Here is a tiny trained network, its code and every weight. The questions are about switching its units off for an input and a target symbol, where a switched-off unit gives its printed mean instead of its output.

import numpy as np


def w(rows, s, z=0):
    codes = np.array(rows[::2]) - 128.0
    scale = np.full(codes.shape[1], s)
    scale[-1] = z or s
    return codes * scale


def f(y):
    return y / 2 * (1 + np.tanh(0.7978845608 * (y + 0.044715 * y**3)))


def softmax(a):
    e = np.exp(a - a.max(-1, keepdims=True))
    return e / e.sum(-1, keepdims=True)


def log_softmax(a):
    a = a - a.max(-1, keepdims=True)
    return a - np.log(np.exp(a).sum(-1, keepdims=True))


def net(x, mask):
    ids = ['βδζηλω'.index(c) for c in x.split()]
    T = len(ids)
    res = E[ids] + P[:T]
    r = res
    for j in range(3):
        rows = slice(4 * j, 4 * j + 4)
        q, k, v = (r @ M[0][rows].T for M in (Q, K, V))
        z = softmax(np.where(np.tri(T) > 0, q @ k.T / 4**0.5, -1e9)) @ v
        o = O[0][rows]
        res = res + np.where(mask[j], z, o[:, -1]) @ o[:, :-1]
    y = f(res @ A[0][:, :-1].T + A[0][:, -1])
    res = res + np.where(mask[3:19], y, B[0][:, -1]) @ B[0][:, :-1]
    return log_softmax(res[-1] @ U[:, :-1].T + U[:, -1])


Q, K, V, O, A, B = {}, {}, {}, {}, {}, {}
E = w([
[28,55,106,121,145,147,131],'β',
[158,145,85,68,92,139,86],'δ',
[70,130,109,211,133,59,50],'ζ',
[97,91,149,106,98,163,226],'η',
[196,154,184,120,61,94,166],'λ',
[96,157,248,150,79,143,116],'ω',
],0.015)
P = w([
[145,67,153,67,120,120,76],'0',
[159,71,104,159,109,138,181],'1',
[6,84,94,90,60,110,73],'2',
[139,143,158,79,194,89,133],'3',
[165,68,116,179,118,149,197],'4',
[24,122,107,106,98,136,70],'5',
[141,206,147,72,219,73,122],'6',
[170,49,131,209,128,157,187],'7',
[9,164,115,111,110,195,54],'8',
],0.013)
Q[0] = w([
[49,223,122,121,131,175,43],'H0',
[239,154,64,108,208,80,150],'H0',
[172,102,92,175,218,148,164],'H0',
[195,139,124,254,168,145,204],'H0',
[108,169,99,46,33,161,59],'H1',
[236,93,107,106,203,158,221],'H1',
[82,141,191,74,61,118,140],'H1',
[78,43,12,63,129,204,140],'H1',
[152,151,177,172,76,56,82],'H2',
[193,142,121,72,150,140,116],'H2',
[127,136,134,140,96,160,210],'H2',
[142,157,70,173,195,100,145],'H2',
],0.0082)
K[0] = w([
[113,196,94,99,167,71,139],'H0',
[131,79,129,121,25,87,116],'H0',
[82,78,34,193,19,186,116],'H0',
[144,131,95,248,34,151,153],'H0',
[125,199,108,100,153,141,87],'H1',
[141,73,102,115,51,128,187],'H1',
[134,196,202,97,174,190,118],'H1',
[104,116,100,86,188,165,144],'H1',
[165,158,161,196,82,100,120],'H2',
[158,183,103,56,103,115,100],'H2',
[126,95,156,112,141,171,219],'H2',
[133,159,83,139,183,74,148],'H2',
],0.011)
V[0] = w([
[187,170,64,117,119,86,141],'H0',
[105,117,99,79,144,141,87],'H0',
[128,135,155,125,88,198,255],'H0',
[197,180,110,178,148,87,148],'H0',
[132,169,146,27,81,111,139],'H1',
[104,38,41,136,142,174,93],'H1',
[69,116,149,136,174,121,71],'H1',
[114,163,158,203,229,121,131],'H1',
[148,110,116,103,169,105,147],'H2',
[95,84,98,154,102,168,127],'H2',
[158,110,72,92,161,35,80],'H2',
[113,104,87,137,142,150,141],'H2',
],0.0084)
O[0] = w([
[140,109,176,177,84,41,142,2],'H0',
[193,164,47,180,185,90,106,105],'H0',
[141,144,205,149,78,255,191,118],'H0',
[113,139,137,164,28,38,169,47],'H0',
[137,102,148,194,168,120,71,160],'H1',
[109,211,125,139,76,115,187,63],'H1',
[148,164,74,77,119,179,109,221],'H1',
[107,89,87,71,163,134,166,107],'H1',
[98,69,56,77,170,131,114,61],'H2',
[110,151,139,143,133,136,175,191],'H2',
[175,78,106,99,153,134,157,35],'H2',
[81,111,79,150,131,130,193,101],'H2',
],0.0071,0.005)
A[0] = w([
[153,153,166,192,165,58,80,136],'N0',
[140,181,108,94,133,135,63,86],'N1',
[113,101,139,148,129,176,65,181],'N2',
[150,18,106,95,131,156,69,203],'N3',
[74,71,98,191,139,127,200,164],'N4',
[215,54,136,121,192,80,136,254],'N5',
[169,74,148,59,216,100,151,226],'N6',
[113,86,123,190,97,112,56,67],'N7',
[130,129,97,99,136,44,96,118],'N8',
[232,69,157,179,122,95,145,66],'N9',
[60,179,176,95,120,63,92,58],'N10',
[237,138,114,73,104,161,201,185],'N11',
[52,178,118,104,148,147,129,146],'N12',
[83,203,134,156,182,174,121,208],'N13',
[136,137,199,156,121,162,164,178],'N14',
[84,150,116,106,2,102,117,73],'N15',
],0.0096,0.0031)
B[0] = w([
[160,194,97,119,120,113,134,178],'N0',
[162,105,138,101,121,129,149,207],'N1',
[137,105,116,166,160,150,107,254],'N2',
[95,77,127,165,119,162,156,203],'N3',
[222,148,86,134,68,80,92,182],'N4',
[106,103,151,162,170,195,185,170],'N5',
[88,147,124,197,73,191,143,184],'N6',
[136,83,87,171,97,129,153,176],'N7',
[102,157,168,107,178,128,130,190],'N8',
[129,134,183,70,192,92,88,146],'N9',
[175,93,83,82,91,108,186,210],'N10',
[91,15,91,151,154,130,132,155],'N11',
[155,136,133,87,148,131,126,227],'N12',
[168,144,95,119,159,130,121,254],'N13',
[134,171,165,94,98,110,129,255],'N14',
[2,124,132,145,66,123,178,184],'N15',
],0.0097,0.0083)
U = w([
[95,4,125,182,149,192,129,158],'β',
[151,161,105,214,98,94,67,183],'δ',
[98,238,164,131,130,181,99,161],'ζ',
[120,89,129,150,62,171,170,1],'η',
[254,179,119,27,150,127,105,137],'λ',
[125,82,164,29,121,100,115,118],'ω',
],0.0095,0.0072)

Each question gives the input, a string of symbols that net reads in full, and the target symbol t.
The units are the heads (4 rows each of Q, K, V and O) and the neurons (one row each of A and B). Each row of codes is followed by its name. A weight is (code - 128) times the scale printed after its matrix; where a second scale follows, it is the last column's (O, A, B and U).
mask holds one flag per unit, heads first, then neurons. A switched-off unit (its flag False) gives its mean, the last column of its rows in O or B, instead of its output. The means were averaged over made-up inputs and are rounded, as every weight is.
A unit's drop is (log p(t) with every unit on - log p(t) with that unit switched off) / (log p(t) with every unit on - log p(t) with every unit switched off).
The circuit of an input: a set's keep is (log p(t) with only the set's units on - log p(t) with every unit switched off) / (log p(t) with every unit on - log p(t) with every unit switched off). Starting from the 12 units with the biggest drops (on a tie, the unit counted first), units are removed one at a time, each time the one whose removal leaves the highest keep (on an exact tie, the one counted first), for as long as the keep stays at least 0.8.
circuit, biggest first: the units of the circuit, biggest drop first
unit that matters most: the unit with the biggest drop
top k neurons: the k neurons with the biggest drops, biggest first
heads that matter: for each layer, one digit per head in row order, 1 if its drop is at least 0.15 and else 0, layers parted by /
input β η η ω δ λ η η, target η: circuit, biggest first	[H0, N4]
input β ζ ω δ ζ η ω ζ, target δ: heads that matter	100
input η ω δ, target ζ: unit that matters most	H1
input λ ζ ω η λ ζ ζ, target λ: top 3 neurons	[N10, N15, N0]
input δ ω β ζ β η η ω β, target ζ: heads that matter	110
input ω β β ζ δ ω δ, target ζ: heads that matter	111
input δ ω ω, target δ: circuit, biggest first	[H0, H1]
input β λ ω η, target β: heads that matter	101
input η ω λ, target ζ: circuit, biggest first	[H0, N10]
input λ ω δ ω ω λ β, target β: heads that matter	001
input ζ β ω ω ω, target ζ: circuit, biggest first	[N14, H0, N10]
input ζ δ ζ ω δ ω λ ζ δ, target η: circuit, biggest first	[H0, N15]
input ω ζ β ω ω ζ β ω η, target λ: heads that matter	100
input ω η ζ, target β: circuit, biggest first	[H0, N3]
input ω ω η λ λ ζ, target η: top neuron	[N15]
input β ω ζ λ ω λ, target η: heads that matter	100
input ω η δ ω λ ω δ ζ δ, target δ: top 2 neurons	[N0, N7]
input ζ δ δ ζ ζ ω λ β β, target η: circuit, biggest first	[H0, N15, H1]
input ω δ ζ η δ ζ, target ζ: circuit, biggest first	[H1, H0]
input δ ω λ, target δ: circuit, biggest first	[H0, H1]
input δ ω η ω β ω δ ω ζ, target δ: circuit, biggest first	[H0]
